Group and class of each row
[ 15   0 -16 -29   6  20  21 -17  -5  -6  21  -2   5  11   7  23  15 -14
  29  -9  -4   0  -8 -22  19   4  18  -5  19  14  -1   3 -13   7   7   3
  -6   1]  ml/fg
[ 18  -9  -9 -26  -4 -11  17  -5  -4   4   2  -1  17   3  -8  15  14  -3
  21   0  -7 -16 -13 -14  -2   6  13  -5  15   1  -4  -5 -24  11   3  33
   2   5]  ml/fg
[  2  13 -22 -70  -4  46  11   8 -11  11  16 -13  -9  20  25   4  18  17
  58  -4 -15 -23   9 -37 -24 -27   6  -1  -6  -8 -28 -30 -17  -1  -8   9
   6 -42]  nc/dl
[ 19  -1 -13 -43  14 -20  51 -17 -10  35  10  -9  19   6   7  15  30  -3
  45   6  -1 -18 -18 -17   3  12  11  -7  24  -4 -13 -48   3   2   8  -8
  -4  11]  ml/fg
[ 15  -3 -12  -7  -5 -17  39  -1  -6  -6  -2  -1  17  14  -3  12  28   2
  21 -13  -4   4 -17  -4  -2   8   6   4  22   2  -6 -12  -5   1   1  16
  -5   5]  ml/zn
[ 11 -23  -9 -25  -1 -26 -24 -11 -10 -10  -8  -6   5  12  -3 -42   2   0
  20   2   2 -12 -17  11 -41   8  23  -4  16 -14  15  48 -25  43  17   0
 -16  -7]  zz/lp
[ 15 -14  -8  10  -4 -29  14 -34  -1   2  13   7   8  -5   4  24  12  -7
   3  -3   2  12 -28  -6   4  20  44  -6  20  15   2   8 -12  14  13  -5
  -6  16]  ml/fg
[ 25  13 -29 -21  10   3  47 -14  -9   7   9  -2  13  20  13  44  45   0
  39  -2  -9   2 -15  -7  28  -9  15  -6  20  -2 -14 -16  -8  -1   0  23
  -2   3]  ml/zn
[-31   4   1   3  16  52 -41  25  -6  15  11  -3 -12  -4   9  47 -18   8
  34 -11 -17  -1  19  -6  25 -41  12   6 -18  17  -6  31   8  -8   7   5
   2  -5]  sj/Sn
[ 16   2 -22 -31   6  19  18   1  10   6   7 -12   4   9   3  37  25  -1
  31  -1 -18   2  -1 -18  19 -10  20  -5  19   8 -15  -9  -6   4   2  10
  12   9]  nc/dl
[ 17  -1  -7 -38   0 -37 -18 -11   6   7  -4  -7  -2 -17 -17 -56   3  -2
  18   1   4 -12 -20   1 -43   6  13 -14  11   5   7  27 -12  27   5 -20
 -19  -7]  zz/ht
[ -5  35   7 -17  10  48   3  23   2   7  12  -6 -12   7   8  18  -8   7
  10   4  -9  -8  12 -11  28 -18   5  -4   0  -1 -12 -14  15 -26  -2 -10
  12   3]  sj/lb
[ 22  -9   3 -33   8 -40 -20 -30   6  -7   3  -3  -3 -10  16 -44  -8   0
   8   3   8  -3 -25  -6 -44  13  18  -6  18  10   4  12 -22  34   8 -24
 -13  -4]  zz/ht
[ -7  -6 -29 -32  -8  36   1   2 -11  18  27 -13   1  23  -3  66  21  20
  34  17 -23  17   1 -26  45 -25   7 -33  14   9 -18 -22  -7 -25   3  27
  10  -2]  nc/dl
[ 13 -12 -21 -22   7 -27  41  11  -4   6   1 -12  10   3   4 -11  16   1
  11   0   3   1 -38  -6  -5   1  10 -14  15   4   3   9  -1  34  -2  -3
   0   1]  ml/fg
[ 14  -6 -16 -16  -3   9  17   1 -10   8   7   3   7   8   6   5  16   0
  34  -6 -12  -1 -12 -20   5  -4  11   3   3   0  -8   7  -4   5   2  13
   3   4]  ml/fg
[  4  -9  12   7   1 -28 -24 -26   8 -12 -10   9  -3 -11  -1 -23   9   0
 -17   7  18  -7   7   2 -10  18   2   0  18  10   8  11 -13  25  18 -11
  -3   2]  zz/lp
[ 20 -11   7 -24   6 -54 -19 -28  -1  17   5  -2   2 -15  -2 -43 -15   9
  14   3   2 -13 -26   0 -48   4  24 -17  13   8  21  35 -16  32  12 -17
  -8   3]  zz/ht
[ -6   1  13  19   6  21 -16   6  17  17  14  -2  -3  -5  -1  47  -9   5
   8  -2  -2   6  17 -12  24 -14  12   7  -8  12  -3  15  17 -12   7  -6
   0   7]  sj/lb
[  6 -19 -24 -37  -8  30  19  -3  -7   8  20  -6   5  25   4  46  23   2
  32  -2 -21  -1   2 -29  31 -19   2  -3  11  -6 -15 -40   0  -8  26  17
   5  -3]  nc/dl
[-16  29  20   3  10  48  -6  42  -5  16   8   3  -2 -11   0  36 -23   4
  -4  -2 -14   6  35  -4  19 -26 -25   7 -15   1  -3   2  15 -31   1 -15
  15   4]  sj/Sn
[ 11  -9 -21 -27  -6  12   3  -8 -15  -1  11   0  10  11   2  32  20  -5
  31 -10 -12  -2 -13 -10  16  -5   8 -11  20  10 -10  -1 -14   3   3  13
   2   4]  nc/dl
[ -9  -5 -29   1  -3  31   2  21 -20   4  -1  20  18   5  -1  53  16  22
  14 -11 -24  -7   3  -7  43 -23  12 -13   6  19 -12  15  -6 -11   9  36
   8   4]  nc/Pf
[  7 -13   5  -2  -6 -23  -1 -19   7  -6 -18   0  -1 -19  -8 -19  -6  -5
 -15  -8   4  -2  -6  21 -22  25   5  -1  12   4  13  22 -22   6   5  -1
   0   2]  zz/lp
[ 21  -3  -9   0   4  -6  25  -5  -4  11   8  -6  15  13   3  51  32  -6
  14  -7 -23   9 -16 -19  37   0   7   1  18   8 -18 -17   7  -5   8  26
  10  20]  ml/zn
[-10  -2   7  16   6  54 -15   9  -5  14  15   3 -17   8   6  53  -1  -3
   3  -9  -5  10  19  -8  31 -17  -5  -2  -8   9   8   5  19 -42  -2   6
  16   4]  sj/lb
[ 12   4 -10 -39  -2 -17  22  13 -11   3   6  -8   7   2   8 -14  12   0
  23  14  -9 -12  -8 -12 -11   8   7 -21   9  -9  -2  -7 -11  12  -2  -2
 -20  16]  ml/fg
[-10   9   0  -5   7  43 -21  19  -6  19   8   0  -7   8 -10  11 -20   9
   5  -3 -10  -9  21  -5  12 -47   8  -2 -13   3  -7  16   7 -11   2   4
  10  -3]  sj/lb
[ 17  -9 -29 -35  -7   0  28 -10  -9  -6  10  -4  10  24   3  41  46  -1
  26  11 -22  -6  -9 -17  39  -1   9  -6  18   0 -28 -36 -12 -12  -4  24
   6  -1]  ml/zn
[ 20  -8 -20 -34  -4  -2  43  -7 -11   4  14  -3  11  27  23  21  28   0
  35   8  -9  -2  -7 -16   9   1   4  -9  15  -3 -21 -23  -2   4  -8  14
   1   4]  ml/fg
